Below is a small trained network, with its code and all its weights. Each question gives an input and a class and asks what happens when units are switched off, that is, made to give their printed mean instead of their output.

import numpy as np


def w(rows, s, z=0):
    codes = np.array(rows[::2]) - 128.0
    scale = np.full(codes.shape[1], s)
    scale[-1] = z or s
    return codes * scale


def f(y):
    return np.maximum(y, 0)


def log_softmax(a):
    a = a - a.max(-1, keepdims=True)
    return a - np.log(np.exp(a).sum(-1, keepdims=True))


def net(x, mask):
    res = np.array(x, float).reshape(1, 7) / 4 @ E
    y = f(res @ A[0][:, :-1].T + A[0][:, -1])
    res = res + np.where(mask, y, B[0][:, -1]) @ B[0][:, :-1]
    return log_softmax(res[-1] @ U[:, :-1].T + U[:, -1])


A, B = {}, {}
E = w([
[133,175,147,158,98,181,100,134,165,122,167,108],'x0',
[144,236,184,150,214,141,106,163,196,175,109,158],'x1',
[157,97,138,206,59,13,93,132,244,61,122,201],'x2',
[148,119,138,111,155,112,139,110,124,141,140,146],'x3',
[24,128,1,110,152,93,92,87,147,111,169,163],'x4',
[144,150,128,180,154,183,162,13,138,57,33,157],'x5',
[26,43,217,78,130,200,120,147,242,103,118,123],'x6',
],0.0076)
A[0] = w([
[88,150,145,102,193,178,177,140,56,181,115,83,139],'neuron 0',
[124,53,139,119,185,99,193,144,112,143,92,162,117],'neuron 1',
[160,201,134,120,195,100,114,155,165,143,133,138,227],'neuron 2',
[167,116,207,138,115,113,160,163,105,129,79,95,91],'neuron 3',
[157,118,149,174,57,83,80,118,167,112,103,224,41],'neuron 4',
[175,149,137,152,143,122,199,61,149,61,78,136,116],'neuron 5',
[199,161,123,185,91,61,174,127,73,180,125,155,60],'neuron 6',
[60,125,174,123,113,136,76,109,162,134,110,164,65],'neuron 7',
[147,255,76,148,92,88,86,85,70,132,148,99,100],'neuron 8',
[118,179,135,147,210,139,107,154,138,145,117,150,210],'neuron 9',
[167,101,233,124,146,93,144,127,85,148,106,124,118],'neuron 10',
[135,80,91,110,87,131,178,86,94,94,174,99,155],'neuron 11',
[145,126,94,108,115,90,74,205,115,188,132,68,59],'neuron 12',
[162,151,109,143,92,95,130,103,59,132,87,160,123],'neuron 13',
[134,110,141,98,108,60,132,205,140,175,195,91,118],'neuron 14',
[151,162,83,135,161,171,175,78,139,75,75,71,10],'neuron 15',
[123,155,177,129,205,87,157,117,133,191,106,168,254],'neuron 16',
[160,122,148,148,93,81,124,143,170,134,117,154,10],'neuron 17',
[125,94,186,116,148,98,127,119,138,191,159,151,80],'neuron 18',
[82,61,178,120,104,182,187,179,183,93,119,122,121],'neuron 19',
[133,108,169,146,132,26,127,141,144,77,101,156,26],'neuron 20',
[203,70,147,145,68,144,143,103,98,125,151,103,135],'neuron 21',
[201,136,209,138,90,138,144,184,94,86,77,92,38],'neuron 22',
[133,123,147,175,144,161,141,51,132,96,46,155,83],'neuron 23',
],0.0085,0.003)
B[0] = w([
[167,209,124,56,14,221,167,135,72,121,136,206,254],'neuron 0',
[95,115,198,207,63,206,161,101,181,143,141,115,172],'neuron 1',
[68,123,34,139,107,125,192,117,143,84,88,47,233],'neuron 2',
[39,222,58,133,153,91,94,34,83,140,115,100,196],'neuron 3',
[173,218,70,59,116,215,117,98,29,134,113,211,215],'neuron 4',
[108,137,154,141,135,122,206,189,106,86,200,113,208],'neuron 5',
[156,110,179,107,172,193,195,44,228,188,125,109,232],'neuron 6',
[87,105,160,51,133,127,155,65,118,182,134,127,185],'neuron 7',
[108,69,161,122,155,174,127,3,171,183,136,103,253],'neuron 8',
[69,125,47,172,85,181,118,197,164,136,100,95,220],'neuron 9',
[77,179,69,135,99,71,38,95,127,152,178,107,199],'neuron 10',
[96,147,35,155,31,94,86,170,164,131,66,122,208],'neuron 11',
[181,136,175,130,204,102,226,106,124,66,171,119,205],'neuron 12',
[86,87,125,135,152,150,196,83,187,165,134,133,208],'neuron 13',
[141,145,135,142,166,37,246,135,81,61,202,130,233],'neuron 14',
[193,173,165,118,204,79,146,159,32,61,157,160,190],'neuron 15',
[86,134,48,149,61,144,134,142,194,120,178,98,227],'neuron 16',
[174,149,155,41,83,200,173,123,55,116,120,148,176],'neuron 17',
[203,86,113,158,162,157,148,101,149,73,182,73,168],'neuron 18',
[133,100,132,135,188,158,182,36,206,169,145,120,226],'neuron 19',
[152,145,100,80,30,153,104,112,125,153,113,222,190],'neuron 20',
[92,148,42,155,141,117,90,115,199,114,85,61,193],'neuron 21',
[47,188,99,120,157,78,117,110,48,180,123,116,207],'neuron 22',
[154,114,144,206,198,65,161,239,108,55,203,93,206],'neuron 23',
],0.006,0.0088)
U = w([
[197,207,127,23,71,188,144,121,64,157,110,255,59],'0',
[176,147,160,140,218,52,209,163,101,62,199,138,129],'1',
[133,88,173,121,197,177,165,18,189,218,92,130,7],'2',
[25,196,59,100,169,45,64,84,105,152,116,160,254],'3',
[107,151,32,147,69,109,133,155,171,124,65,88,202],'4',
[108,151,139,173,78,126,178,114,143,164,128,167,245],'5',
[145,148,85,133,116,134,127,109,141,116,151,119,165],'6',
[168,118,190,151,101,53,52,223,112,168,43,136,23],'7',
],0.0065,0.0027)

Each question gives the input, the list of numbers given to net, and the class t.
The units are the neurons (one row each of A and B). Each row of codes is followed by its name. A weight is (code - 128) times the scale printed after its matrix; where a second scale follows, it is the last column's (A, B and U).
mask holds one flag per neuron, in row order. A switched-off neuron (its flag False) gives its mean, the last column of its row in B, instead of its output. The means were averaged over made-up inputs and are rounded, as every weight is.
A unit's drop is (log p(t) with every unit on - log p(t) with that unit switched off) / (log p(t) with every unit on - log p(t) with every unit switched off).
The circuit of an input: a set's keep is (log p(t) with only the set's units on - log p(t) with every unit switched off) / (log p(t) with every unit on - log p(t) with every unit switched off). Starting from the 12 units with the biggest drops (on a tie, the unit counted first), units are removed one at a time, each time the one whose removal leaves the highest keep (on an exact tie, the one counted first), for as long as the keep stays at least 0.8.
units of the circuit, in order: the units of the circuit, biggest drop first
unit that matters most: the unit with the biggest drop
top k neurons: the k neurons with the biggest drops, biggest first
drop of u: that unit's drop, to one decimal
input [-8,-5,-5,8,-2,5,6], class 5: top 2 neurons => neuron 1; neuron 0
input [-6,-3,-7,3,7,-5,2], class 0: unit that matters most => neuron 0
input [-8,8,8,-1,6,3,6], class 0: units of the circuit, in order => neuron 4; neuron 20
input [5,8,8,6,-8,-8,6], class 0: top 3 neurons => neuron 17; neuron 4; neuron 20
input [-4,4,2,2,1,7,6], class 1: top 2 neurons => neuron 23; neuron 5
input [3,8,-8,-6,-1,6,6], class 0: top 2 neurons => neuron 0; neuron 15
input [5,4,5,-1,0,-6,-4], class 1: top 4 neurons => neuron 14; neuron 12; neuron 0; neuron 11
input [5,-8,-4,5,-7,5,-1], class 4: top 2 neurons => neuron 21; neuron 11
input [6,-3,5,-1,4,7,7], class 1: units of the circuit, in order => neuron 23; neuron 5
input [5,7,8,-6,-2,-2,-4], class 0: top 2 neurons => neuron 4; neuron 17
input [-1,-5,-1,-3,-8,-2,-5], class 3: units of the circuit, in order => neuron 22; neuron 3
input [-5,4,-8,7,-7,-1,8], class 0: top 2 neurons => neuron 0; neuron 8
input [7,4,-8,3,7,-8,-2], class 0: top 2 neurons => neuron 0; neuron 23
input [4,3,-6,7,-7,7,-3], class 1: units of the circuit, in order => neuron 23
input [8,-8,2,8,0,5,-1], class 4: top 3 neurons => neuron 11; neuron 21; neuron 14
input [3,5,-1,-4,0,-3,-7], class 2: units of the circuit, in order => neuron 8; neuron 6
input [-8,-3,-1,6,-8,-1,-7], class 3: top 2 neurons => neuron 10; neuron 3
input [6,8,2,-7,0,0,4], class 4: units of the circuit, in order => neuron 9; neuron 2
input [-8,-5,6,-5,6,1,8], class 2: top 3 neurons => neuron 19; neuron 0; neuron 7
input [5,4,-7,2,0,-6,5], class 0: units of the circuit, in order => neuron 0
input [8,-7,5,0,-5,-1,-8], class 2: units of the circuit, in order => neuron 6; neuron 8
input [-2,6,-2,3,-6,5,-3], class 3: units of the circuit, in order => neuron 3; neuron 10
input [-6,8,-6,-2,0,-6,0], class 4: drop of neuron 13 => 0.0
